Below is a small trained network, with its code and all its weights. Each question gives an input and a class and asks what happens when units are switched off, that is, made to give their printed mean instead of their output.

import numpy as np


def w(rows, s, z=0):
    codes = np.array(rows[::2]) - 128.0
    scale = np.full(codes.shape[1], s)
    scale[-1] = z or s
    return codes * scale


def f(y):
    return np.maximum(y, 0)


def log_softmax(a):
    a = a - a.max(-1, keepdims=True)
    return a - np.log(np.exp(a).sum(-1, keepdims=True))


def net(x, mask):
    res = np.array(x, float).reshape(1, 5) / 4 @ E
    y = f(res @ A[0][:, :-1].T + A[0][:, -1])
    res = res + np.where(mask, y, B[0][:, -1]) @ B[0][:, :-1]
    return log_softmax(res[-1] @ U[:, :-1].T + U[:, -1])


A, B = {}, {}
E = w([
[105,35,144,231],'x0',
[132,151,112,147],'x1',
[241,55,20,113],'x2',
[127,127,130,127],'x3',
[2,120,24,104],'x4',
],0.0078)
A[0] = w([
[144,197,98,48,125],'neuron 0',
[239,170,194,172,127],'neuron 1',
[127,112,154,111,136],'neuron 2',
[107,55,137,197,109],'neuron 3',
[118,72,127,205,100],'neuron 4',
[55,168,44,137,117],'neuron 5',
[139,172,113,74,139],'neuron 6',
[97,60,143,236,114],'neuron 7',
[23,93,2,107,108],'neuron 8',
[56,130,195,151,78],'neuron 9',
[93,68,111,190,130],'neuron 10',
[67,163,171,119,116],'neuron 11',
[84,176,206,155,104],'neuron 12',
[127,78,127,173,108],'neuron 13',
[204,81,74,119,135],'neuron 14',
[163,94,10,115,117],'neuron 15',
[64,103,80,153,107],'neuron 16',
[203,82,66,128,167],'neuron 17',
[119,198,183,162,166],'neuron 18',
[232,73,54,111,150],'neuron 19',
[178,98,78,122,131],'neuron 20',
[41,137,65,92,123],'neuron 21',
[122,94,139,223,96],'neuron 22',
[122,79,132,172,82],'neuron 23',
[119,114,120,192,54],'neuron 24',
[146,188,111,55,137],'neuron 25',
[39,127,86,132,92],'neuron 26',
[189,97,58,129,141],'neuron 27',
[113,174,136,174,153],'neuron 28',
[69,156,205,151,115],'neuron 29',
[80,200,145,167,141],'neuron 30',
[209,128,215,169,70],'neuron 31',
[163,137,93,154,159],'neuron 32',
[180,123,65,129,130],'neuron 33',
[194,167,177,179,3],'neuron 34',
],0.0096,0.0014)
B[0] = w([
[143,200,192,17,198],'neuron 0',
[204,91,82,166,206],'neuron 1',
[149,91,114,144,138],'neuron 2',
[140,202,214,70,181],'neuron 3',
[105,181,184,41,176],'neuron 4',
[206,130,120,158,210],'neuron 5',
[137,197,171,74,174],'neuron 6',
[138,204,190,9,197],'neuron 7',
[242,105,90,163,254],'neuron 8',
[83,120,128,151,190],'neuron 9',
[158,191,161,99,178],'neuron 10',
[59,73,123,158,189],'neuron 11',
[53,92,91,186,197],'neuron 12',
[118,184,171,93,162],'neuron 13',
[53,98,96,125,195],'neuron 14',
[77,104,131,164,211],'neuron 15',
[201,144,112,161,185],'neuron 16',
[48,117,80,154,199],'neuron 17',
[65,75,81,159,184],'neuron 18',
[56,118,121,145,218],'neuron 19',
[31,102,121,131,178],'neuron 20',
[210,109,119,157,215],'neuron 21',
[144,185,178,62,177],'neuron 22',
[137,168,172,70,160],'neuron 23',
[117,178,166,128,154],'neuron 24',
[121,203,173,48,189],'neuron 25',
[229,60,121,165,197],'neuron 26',
[49,108,123,117,192],'neuron 27',
[88,96,147,107,157],'neuron 28',
[37,117,138,168,197],'neuron 29',
[60,81,118,174,187],'neuron 30',
[254,87,86,162,196],'neuron 31',
[77,90,139,123,155],'neuron 32',
[57,122,104,128,178],'neuron 33',
[206,108,107,134,175],'neuron 34',
],0.0062,0.01)
U = w([
[34,73,129,159,216],'0',
[136,253,175,44,185],'1',
[229,72,121,169,2],'2',
],0.012,0.00045)

Each question gives the input, the list of numbers given to net, and the class t.
The units are the neurons (one row each of A and B). Each row of codes is followed by its name. A weight is (code - 128) times the scale printed after its matrix; where a second scale follows, it is the last column's (A, B and U).
mask holds one flag per neuron, in row order. A switched-off neuron (its flag False) gives its mean, the last column of its row in B, instead of its output. The means were averaged over made-up inputs and are rounded, as every weight is.
A unit's drop is (log p(t) with every unit on - log p(t) with that unit switched off) / (log p(t) with every unit on - log p(t) with every unit switched off).
The circuit of an input: a set's keep is (log p(t) with only the set's units on - log p(t) with every unit switched off) / (log p(t) with every unit on - log p(t) with every unit switched off). Starting from the 12 units with the biggest drops (on a tie, the unit counted first), units are removed one at a time, each time the one whose removal leaves the highest keep (on an exact tie, the one counted first), for as long as the keep stays at least 0.8.
units of the circuit, in order: the units of the circuit, biggest drop first
top k neurons: the k neurons with the biggest drops, biggest first
drop when u is switched off: that unit's drop, to one decimal
input [4,-1,-2,7,-4], class 1: units of the circuit, in order => [neuron 7; neuron 22]
input [6,-8,3,-2,7], class 2: units of the circuit, in order => [neuron 8]
input [6,2,-5,-6,4], class 1: units of the circuit, in order => [neuron 7; neuron 3]
input [8,-2,-7,5,8], class 1: top 3 neurons => [neuron 7; neuron 3; neuron 10]
input [5,1,-4,-6,-3], class 1: top 3 neurons => [neuron 7; neuron 22; neuron 3]
input [-6,8,0,8,-8], class 2: top 2 neurons => [neuron 1; neuron 31]
input [-1,5,-2,-2,-1], class 0: top 2 neurons => [neuron 8; neuron 7]
input [2,-2,-1,3,-2], class 1: top 2 neurons => [neuron 8; neuron 26]
input [8,0,2,6,8], class 1: drop when neuron 7 is switched off => 0.3
input [8,-6,2,-8,8], class 1: drop when neuron 3 is switched off => 0.2
input [4,-6,4,-4,8], class 2: drop when neuron 8 is switched off => 0.1
input [0,6,-5,-8,6], class 2: drop when neuron 8 is switched off => 0.2
